Below is a small trained network, with its code and all its weights. Each question gives an input and a class and asks what happens when units are switched off, that is, made to give their printed mean instead of their output.

import numpy as np


def w(rows, s, z=0):
    codes = np.array(rows[::2]) - 128.0
    scale = np.full(codes.shape[1], s)
    scale[-1] = z or s
    return codes * scale


def f(y):
    return np.maximum(y, 0)


def log_softmax(a):
    a = a - a.max(-1, keepdims=True)
    return a - np.log(np.exp(a).sum(-1, keepdims=True))


def net(x, mask):
    res = np.array(x, float).reshape(1, 4) / 4 @ E
    y = f(res @ A[0][:, :-1].T + A[0][:, -1])
    res = res + np.where(mask, y, B[0][:, -1]) @ B[0][:, :-1]
    return log_softmax(res[-1] @ U[:, :-1].T + U[:, -1])


A, B = {}, {}
E = w([
[55,163,208,254,133,17,115,190,87,106],'x0',
[180,138,251,48,135,143,162,67,233,168],'x1',
[211,137,163,141,118,142,120,138,106,36],'x2',
[127,72,113,159,139,147,197,225,190,115],'x3',
],0.0076)
A[0] = w([
[57,161,194,162,125,98,124,171,113,124,18],'neuron 0',
[110,138,203,155,134,109,123,129,115,137,137],'neuron 1',
[14,124,149,128,127,130,129,120,142,247,61],'neuron 2',
[126,155,192,114,137,105,87,41,68,155,70],'neuron 3',
[126,91,168,128,141,119,168,223,174,131,74],'neuron 4',
[97,174,127,119,117,124,99,116,89,123,75],'neuron 5',
[182,132,205,139,120,143,117,134,101,30,111],'neuron 6',
[140,139,239,114,131,122,138,101,175,163,4],'neuron 7',
],0.014,0.0028)
B[0] = w([
[138,97,64,57,132,180,132,87,106,185,246],'neuron 0',
[120,94,169,76,110,143,78,40,159,116,215],'neuron 1',
[228,200,115,106,150,13,173,172,136,80,249],'neuron 2',
[77,141,125,175,70,177,218,166,225,110,234],'neuron 3',
[69,163,113,160,60,176,223,155,193,96,226],'neuron 4',
[107,102,84,145,121,171,227,220,140,101,182],'neuron 5',
[186,194,88,93,154,6,184,171,145,131,231],'neuron 6',
[92,84,28,150,145,139,105,171,8,133,254],'neuron 7',
],0.012,0.0094)
U = w([
[199,176,144,113,159,63,136,139,142,105,15],'0',
[73,141,147,185,100,181,156,143,192,101,46],'1',
[70,98,80,177,147,125,104,162,2,110,203],'2',
[170,113,110,25,128,188,123,55,157,174,227],'3',
[96,128,165,116,123,114,121,113,145,110,252],'4',
[101,104,175,138,140,139,71,82,118,130,15],'5',
[106,123,219,134,149,149,80,92,119,134,40],'6',
],0.011,0.0033)

Each question gives the input, the list of numbers given to net, and the class t.
The units are the neurons (one row each of A and B). Each row of codes is followed by its name. A weight is (code - 128) times the scale printed after its matrix; where a second scale follows, it is the last column's (A, B and U).
mask holds one flag per neuron, in row order. A switched-off neuron (its flag False) gives its mean, the last column of its row in B, instead of its output. The means were averaged over made-up inputs and are rounded, as every weight is.
A unit's drop is (log p(t) with every unit on - log p(t) with that unit switched off) / (log p(t) with every unit on - log p(t) with every unit switched off).
The circuit of an input: a set's keep is (log p(t) with only the set's units on - log p(t) with every unit switched off) / (log p(t) with every unit on - log p(t) with every unit switched off). Starting from all 8 units, units are removed one at a time, each time the one whose removal leaves the highest keep (on an exact tie, the one counted first), for as long as the keep stays at least 0.8.
circuit, biggest first: the units of the circuit, biggest drop first
unit that matters most: the unit with the biggest drop
top k neurons: the k neurons with the biggest drops, biggest first
drop of u: that unit's drop, to one decimal
input [7,0,-2,1], class 3: circuit, biggest first => (neuron 0)
input [-2,0,-4,-6], class 1: top 2 neurons => (neuron 3; neuron 6)
input [7,-6,1,1], class 3: circuit, biggest first => (neuron 0; neuron 7)
input [3,8,-6,3], class 2: top 2 neurons => (neuron 7; neuron 6)
input [2,5,-2,0], class 2: top 2 neurons => (neuron 7; neuron 6)
input [-6,-8,8,-6], class 0: top 3 neurons => (neuron 7; neuron 6; neuron 0)
input [6,7,-5,-7], class 1: top 4 neurons => (neuron 3; neuron 1; neuron 6; neuron 5)
input [2,-1,2,-3], class 4: circuit, biggest first => (neuron 2; neuron 7; neuron 4)
input [-5,1,6,0], class 0: top 3 neurons => (neuron 0; neuron 6; neuron 1)
input [5,-7,4,7], class 1: top 2 neurons => (neuron 4; neuron 7)
input [6,-4,-3,-3], class 3: circuit, biggest first => (neuron 0; neuron 7)
input [2,-3,7,-5], class 0: top 2 neurons => (neuron 6; neuron 4)
input [4,-8,1,-8], class 1: top 3 neurons => (neuron 3; neuron 7; neuron 5)
input [-5,6,2,7], class 1: top 2 neurons => (neuron 4; neuron 0)
input [7,-7,1,8], class 1: unit that matters most => neuron 4
input [8,-4,-6,-8], class 1: top 3 neurons => (neuron 3; neuron 5; neuron 6)
input [7,3,6,6], class 3: top 3 neurons => (neuron 0; neuron 1; neuron 2)
input [8,-3,8,4], class 0: drop of neuron 6 => 4.2
input [3,2,-8,4], class 0: drop of neuron 2 => 2.6
input [7,-1,-2,-6], class 3: circuit, biggest first => (neuron 0)
input [5,-2,-8,-5], class 0: drop of neuron 2 => 2.5
